Here is a tiny trained network, its code and every weight. The questions are about switching its units off for an input and a target symbol, where a switched-off unit gives its printed mean instead of its output.

import numpy as np


def w(rows, s, z=0):
    codes = np.array(rows[::2]) - 128.0
    scale = np.full(codes.shape[1], s)
    scale[-1] = z or s
    return codes * scale


def f(y):
    return np.maximum(y, 0)


def softmax(a):
    e = np.exp(a - a.max(-1, keepdims=True))
    return e / e.sum(-1, keepdims=True)


def log_softmax(a):
    a = a - a.max(-1, keepdims=True)
    return a - np.log(np.exp(a).sum(-1, keepdims=True))


def net(x, mask):
    ids = ['βγδζθλμπφψω'.index(c) for c in x.split()]
    T = len(ids)
    res = E[ids] + P[:T]
    u = 0
    for l in range(2):
        r = res
        for j in range(3):
            rows = slice(4 * j, 4 * j + 4)
            q, k, v = (r @ M[l][rows].T for M in (Q, K, V))
            z = softmax(np.where(np.tri(T) > 0, q @ k.T / 4**0.5, -1e9)) @ v
            o = O[l][rows]
            res = res + np.where(mask[u + j], z, o[:, -1]) @ o[:, :-1]
        u += 3
        y = f(res @ A[l][:, :-1].T + A[l][:, -1])
        res = res + np.where(mask[u : u + 12], y, B[l][:, -1]) @ B[l][:, :-1]
        u += 12
    return log_softmax(res[-1] @ U[:, :-1].T + U[:, -1])


Q, K, V, O, A, B = {}, {}, {}, {}, {}, {}
E = w([
[115,131,117],'β',
[77,7,44],'γ',
[105,102,199],'δ',
[120,125,118],'ζ',
[128,142,159],'θ',
[23,215,115],'λ',
[136,86,157],'μ',
[93,135,109],'π',
[144,138,37],'φ',
[127,104,128],'ψ',
[112,123,114],'ω',
],0.019)
P = w([
[52,153,255],'0',
[134,97,110],'1',
[126,100,115],'2',
[130,102,116],'3',
[111,107,109],'4',
[109,105,101],'5',
[139,102,144],'6',
[142,103,149],'7',
[144,100,163],'8',
[90,111,93],'9',
[90,110,91],'10',
[133,103,156],'11',
],0.0095)
Q[0] = w([
[69,74,180],'L0H0',
[136,191,70],'L0H0',
[193,5,108],'L0H0',
[115,227,118],'L0H0',
[129,158,133],'L0H1',
[131,115,202],'L0H1',
[209,95,21],'L0H1',
[164,127,97],'L0H1',
[163,219,198],'L0H2',
[198,47,196],'L0H2',
[210,159,40],'L0H2',
[118,125,65],'L0H2',
],0.011)
K[0] = w([
[75,131,47],'L0H0',
[125,201,211],'L0H0',
[194,96,106],'L0H0',
[70,113,176],'L0H0',
[179,133,110],'L0H1',
[131,105,86],'L0H1',
[160,210,179],'L0H1',
[203,198,135],'L0H1',
[139,219,136],'L0H2',
[251,106,200],'L0H2',
[172,123,61],'L0H2',
[47,106,70],'L0H2',
],0.012)
V[0] = w([
[142,167,136],'L0H0',
[109,105,151],'L0H0',
[94,157,81],'L0H0',
[171,107,120],'L0H0',
[94,173,254],'L0H1',
[82,77,158],'L0H1',
[160,221,142],'L0H1',
[225,198,172],'L0H1',
[152,132,133],'L0H2',
[92,202,154],'L0H2',
[200,185,109],'L0H2',
[172,93,241],'L0H2',
],0.0096)
O[0] = w([
[122,126,152,66],'L0H0',
[99,103,127,152],'L0H0',
[109,121,12,151],'L0H0',
[69,164,163,129],'L0H0',
[146,158,253,109],'L0H1',
[131,35,84,200],'L0H1',
[165,128,209,29],'L0H1',
[248,102,200,1],'L0H1',
[78,170,134,102],'L0H2',
[97,117,80,51],'L0H2',
[37,211,107,9],'L0H2',
[92,125,43,89],'L0H2',
],0.0049,0.0095)
A[0] = w([
[126,238,144,42],'L0N0',
[68,231,29,165],'L0N1',
[154,164,198,70],'L0N2',
[149,160,191,74],'L0N3',
[109,130,67,253],'L0N4',
[101,70,105,115],'L0N5',
[151,17,254,112],'L0N6',
[160,238,233,24],'L0N7',
[46,60,164,126],'L0N8',
[52,30,176,204],'L0N9',
[138,47,128,104],'L0N10',
[99,36,93,231],'L0N11',
],0.0078,0.0058)
B[0] = w([
[38,8,215,128],'L0N0',
[180,129,227,179],'L0N1',
[148,232,121,130],'L0N2',
[132,238,81,130],'L0N3',
[198,132,171,204],'L0N4',
[76,149,149,183],'L0N5',
[94,187,28,172],'L0N6',
[75,254,29,130],'L0N7',
[117,81,104,183],'L0N8',
[154,77,44,217],'L0N9',
[48,129,109,173],'L0N10',
[169,70,182,249],'L0N11',
],0.0073,0.018)
Q[1] = w([
[126,142,100],'L1H0',
[99,62,228],'L1H0',
[56,108,146],'L1H0',
[227,121,197],'L1H0',
[210,144,165],'L1H1',
[117,103,222],'L1H1',
[81,179,198],'L1H1',
[4,241,157],'L1H1',
[109,106,112],'L1H2',
[110,117,251],'L1H2',
[95,86,121],'L1H2',
[63,132,150],'L1H2',
],0.013)
K[1] = w([
[157,159,131],'L1H0',
[116,84,95],'L1H0',
[123,148,81],'L1H0',
[123,9,123],'L1H0',
[120,203,129],'L1H1',
[156,169,163],'L1H1',
[221,122,162],'L1H1',
[238,112,117],'L1H1',
[128,149,123],'L1H2',
[103,210,127],'L1H2',
[104,184,126],'L1H2',
[152,135,172],'L1H2',
],0.015)
V[1] = w([
[107,190,163],'L1H0',
[110,125,106],'L1H0',
[139,131,186],'L1H0',
[140,116,116],'L1H0',
[161,115,202],'L1H1',
[97,210,148],'L1H1',
[200,135,69],'L1H1',
[8,130,168],'L1H1',
[128,74,161],'L1H2',
[123,94,117],'L1H2',
[154,93,116],'L1H2',
[149,145,92],'L1H2',
],0.013)
O[1] = w([
[127,29,136,1],'L1H0',
[151,94,120,155],'L1H0',
[173,149,162,72],'L1H0',
[93,159,113,155],'L1H0',
[148,129,237,69],'L1H1',
[181,138,71,15],'L1H1',
[189,177,74,139],'L1H1',
[2,134,121,141],'L1H1',
[133,57,162,178],'L1H2',
[190,122,225,182],'L1H2',
[119,75,124,181],'L1H2',
[53,133,91,128],'L1H2',
],0.006,0.026)
A[1] = w([
[109,35,130,211],'L1N0',
[176,132,15,84],'L1N1',
[142,82,95,79],'L1N2',
[238,176,67,65],'L1N3',
[37,195,87,100],'L1N4',
[94,154,1,23],'L1N5',
[196,198,124,115],'L1N6',
[126,199,176,102],'L1N7',
[103,189,139,254],'L1N8',
[169,235,174,115],'L1N9',
[82,95,82,123],'L1N10',
[38,105,101,241],'L1N11',
],0.0084,0.0078)
B[1] = w([
[131,212,162,255],'L1N0',
[99,76,148,167],'L1N1',
[85,106,174,164],'L1N2',
[60,69,235,142],'L1N3',
[92,65,218,155],'L1N4',
[161,148,136,171],'L1N5',
[153,50,177,135],'L1N6',
[33,152,160,133],'L1N7',
[254,70,148,160],'L1N8',
[20,81,171,135],'L1N9',
[128,101,120,193],'L1N10',
[188,220,88,240],'L1N11',
],0.0071,0.02)
U = w([
[156,115,108,195],'β',
[59,112,167,43],'γ',
[106,99,66,177],'δ',
[158,109,115,218],'ζ',
[53,8,119,2],'θ',
[26,140,75,136],'λ',
[123,115,102,128],'μ',
[137,116,113,141],'π',
[207,81,151,67],'φ',
[139,113,110,150],'ψ',
[155,115,115,165],'ω',
],0.012,0.0032)

Each question gives the input, a string of symbols that net reads in full, and the target symbol t.
The units are the heads (4 rows each of Q, K, V and O) and the neurons (one row each of A and B). Each row of codes is followed by its name. A weight is (code - 128) times the scale printed after its matrix; where a second scale follows, it is the last column's (O, A, B and U).
mask holds one flag per unit, layer by layer, with each layer's heads first. A switched-off unit (its flag False) gives its mean, the last column of its rows in O or B, instead of its output. The means were averaged over made-up inputs and are rounded, as every weight is.
A unit's drop is (log p(t) with every unit on - log p(t) with that unit switched off) / (log p(t) with every unit on - log p(t) with every unit switched off).
unit that matters most: the unit with the biggest drop
k most important neurons: the k neurons with the biggest drops, biggest first
k most important neurons of layer l: the k neurons of layer l with the biggest drops, biggest first
input γ φ γ ζ, target γ: unit that matters most -> L1H1
input θ θ γ γ δ δ γ γ β, target θ: 2 most important neurons of layer 0 -> (L0N1, L0N4)
input γ λ φ γ β, target γ: 2 most important neurons -> (L0N1, L0N10)
input θ ω φ β φ ζ ψ, target θ: 2 most important neurons -> (L1N3, L1N1)
input γ π λ, target γ: 2 most important neurons -> (L1N9, L0N9)
input θ γ λ γ ω δ λ, target θ: 3 most important neurons of layer 1 -> (L1N4, L1N3, L1N1)
input δ μ ψ δ γ ω φ δ ψ λ δ, target λ: 2 most important neurons -> (L0N6, L0N8)
input γ π γ γ ζ φ ζ γ γ δ δ π, target γ: 4 most important neurons -> (L0N5, L0N10, L0N11, L0N6)
input γ γ γ δ γ γ γ δ δ ω π, target γ: 2 most important neurons of layer 0 -> (L0N5, L0N1)
input θ δ δ δ γ γ γ φ ψ β θ, target θ: 3 most important neurons -> (L1N3, L1N1, L1N4)
input φ γ ζ, target φ: 2 most important neurons -> (L0N11, L0N9)
input γ φ δ φ, target γ: 3 most important neurons of layer 1 -> (L1N11, L1N7, L1N9)
input θ δ θ ω π, target θ: 2 most important neurons of layer 0 -> (L0N7, L0N6)
input γ γ δ ψ ψ φ γ γ γ β μ, target γ: unit that matters most -> L1H1
input γ θ δ γ ζ δ γ ω, target γ: 3 most important neurons of layer 0 -> (L0N1, L0N5, L0N10)
input γ δ γ μ ψ μ ψ, target γ: 4 most important neurons of layer 0 -> (L0N5, L0N11, L0N10, L0N1)
input θ θ γ φ δ β ζ φ δ δ ψ ζ, target θ: 4 most important neurons of layer 0 -> (L0N6, L0N7, L0N3, L0N2)
input γ ζ δ π φ, target γ: 3 most important neurons of layer 0 -> (L0N11, L0N6, L0N8)
input θ ζ ψ β, target θ: 3 most important neurons of layer 1 -> (L1N3, L1N1, L1N0)
input γ γ π ζ δ θ, target γ: 2 most important neurons of layer 0 -> (L0N5, L0N11)
input δ λ λ δ, target δ: unit that matters most -> L0H1
input θ ψ ψ ω φ θ, target θ: 2 most important neurons of layer 1 -> (L1N3, L1N1)
input θ γ θ ψ γ θ ψ μ γ δ γ δ, target θ: 2 most important neurons of layer 1 -> (L1N4, L1N1)
input γ θ γ δ δ θ γ δ ζ, target γ: 3 most important neurons -> (L0N1, L0N5, L0N10)
input δ π β θ β δ φ φ γ, target δ: 2 most important neurons -> (L1N11, L1N0)
input γ φ δ δ φ δ β, target γ: 2 most important neurons of layer 0 -> (L0N1, L0N11)
input θ γ δ φ, target θ: 2 most important neurons of layer 1 -> (L1N3, L1N11)
input φ ω π, target φ: 2 most important neurons -> (L0N10, L0N6)
input γ γ θ γ δ γ ζ ψ δ γ γ ω, target γ: 3 most important neurons -> (L0N5, L0N1, L0N10)
